Here is a tiny trained network, its code and every weight. The questions are about switching its units off for an input and a target symbol, where a switched-off unit gives its printed mean instead of its output.

import numpy as np


def w(rows, s, z=0):
    codes = np.array(rows[::2]) - 128.0
    scale = np.full(codes.shape[1], s)
    scale[-1] = z or s
    return codes * scale


def norm(h):
    return h / np.sqrt((h * h).mean(-1, keepdims=True) + 1e-5)


def f(y):
    return y / 2 * (1 + np.tanh(0.7978845608 * (y + 0.044715 * y**3)))


def softmax(a):
    e = np.exp(a - a.max(-1, keepdims=True))
    return e / e.sum(-1, keepdims=True)


def log_softmax(a):
    a = a - a.max(-1, keepdims=True)
    return a - np.log(np.exp(a).sum(-1, keepdims=True))


def net(x, mask):
    ids = ['δηξσφψ'.index(c) for c in x.split()]
    T = len(ids)
    res = E[ids] + P[:T]
    r = norm(res)
    for j in range(2):
        rows = slice(2 * j, 2 * j + 2)
        q, k, v = (r @ M[0][rows].T for M in (Q, K, V))
        z = softmax(np.where(np.tri(T) > 0, q @ k.T / 2**0.5, -1e9)) @ v
        o = O[0][rows]
        res = res + np.where(mask[j], z, o[:, -1]) @ o[:, :-1]
    y = f(norm(res) @ A[0][:, :-1].T + A[0][:, -1])
    res = res + np.where(mask[2:18], y, B[0][:, -1]) @ B[0][:, :-1]
    return log_softmax(norm(res)[-1] @ U[:, :-1].T + U[:, -1])


Q, K, V, O, A, B = {}, {}, {}, {}, {}, {}
E = w([
[110,221,173],'δ',
[235,119,208],'η',
[101,50,95],'ξ',
[114,248,175],'σ',
[86,185,185],'φ',
[131,45,49],'ψ',
],0.018)
P = w([
[75,167,121],'0',
[254,87,28],'1',
[59,147,155],'2',
[226,181,6],'3',
[53,140,155],'4',
[135,154,46],'5',
[22,108,153],'6',
[53,58,91],'7',
],0.0076)
Q[0] = w([
[154,98,161],'H0',
[73,109,208],'H0',
[255,239,74],'H1',
[77,81,191],'H1',
],0.012)
K[0] = w([
[29,154,41],'H0',
[98,71,161],'H0',
[247,113,149],'H1',
[63,134,148],'H1',
],0.012)
V[0] = w([
[45,139,127],'H0',
[82,126,195],'H0',
[171,120,99],'H1',
[250,119,113],'H1',
],0.012)
O[0] = w([
[161,49,248,66],'H0',
[140,40,1,137],'H0',
[105,94,247,141],'H1',
[117,72,108,252],'H1',
],0.0083,0.003)
A[0] = w([
[141,172,139,179],'N0',
[99,127,192,149],'N1',
[166,34,116,90],'N2',
[34,124,102,174],'N3',
[172,91,156,255],'N4',
[112,135,11,34],'N5',
[124,122,171,147],'N6',
[180,119,121,88],'N7',
[146,143,173,9],'N8',
[164,82,187,218],'N9',
[132,70,62,61],'N10',
[126,219,108,165],'N11',
[116,244,67,133],'N12',
[69,134,134,162],'N13',
[99,60,155,72],'N14',
[102,75,84,141],'N15',
],0.012,0.0024)
B[0] = w([
[173,51,63,165],'N0',
[139,105,131,151],'N1',
[157,118,128,210],'N2',
[136,195,90,207],'N3',
[81,188,111,197],'N4',
[98,74,88,192],'N5',
[224,94,109,141],'N6',
[95,255,128,145],'N7',
[175,154,142,130],'N8',
[141,213,84,201],'N9',
[178,148,154,177],'N10',
[198,68,118,217],'N11',
[222,86,194,254],'N12',
[201,141,125,160],'N13',
[143,100,147,153],'N14',
[80,177,147,176],'N15',
],0.0058,0.006)
U = w([
[123,133,158,87],'δ',
[157,250,56,214],'η',
[56,93,255,250],'ξ',
[97,167,175,6],'σ',
[191,62,101,193],'φ',
[40,234,202,39],'ψ',
],0.0086,0.002)

Each question gives the input, a string of symbols that net reads in full, and the target symbol t.
The units are the heads (2 rows each of Q, K, V and O) and the neurons (one row each of A and B). Each row of codes is followed by its name. A weight is (code - 128) times the scale printed after its matrix; where a second scale follows, it is the last column's (O, A, B and U).
mask holds one flag per unit, heads first, then neurons. A switched-off unit (its flag False) gives its mean, the last column of its rows in O or B, instead of its output. The means were averaged over made-up inputs and are rounded, as every weight is.
A unit's drop is (log p(t) with every unit on - log p(t) with that unit switched off) / (log p(t) with every unit on - log p(t) with every unit switched off).
The circuit of an input: a set's keep is (log p(t) with only the set's units on - log p(t) with every unit switched off) / (log p(t) with every unit on - log p(t) with every unit switched off). Starting from the 12 units with the biggest drops (on a tie, the unit counted first), units are removed one at a time, each time the one whose removal leaves the highest keep (on an exact tie, the one counted first), for as long as the keep stays at least 0.8.
circuit, biggest first: the units of the circuit, biggest drop first
top k neurons: the k neurons with the biggest drops, biggest first
heads that matter: for each layer, one digit per head in row order, 1 if its drop is at least 0.15 and else 0, layers parted by /
drop of u: that unit's drop, to one decimal
input σ η ψ σ, target φ: circuit, biggest first	H1; N11; N0; N9
input η σ φ ξ η σ ψ, target η: circuit, biggest first	H1
input η ψ ξ, target η: heads that matter	01
input ψ η σ ψ φ δ, target φ: heads that matter	00
input ψ ξ ψ, target ψ: top 2 neurons	N11; N15
input φ ξ ψ δ φ σ, target φ: heads that matter	00
input δ σ δ σ σ ψ η η, target η: top 3 neurons	N9; N4; N12
input φ σ φ, target φ: heads that matter	11
input ψ δ ξ, target ψ: heads that matter	11
input η η η, target η: drop of N4	0.0
input η η η η ξ, target η: drop of N3	0.3
input η η η ξ ξ η φ, target η: drop of H0	0.2
input η ξ ξ η η η δ φ, target η: drop of N7	-0.1
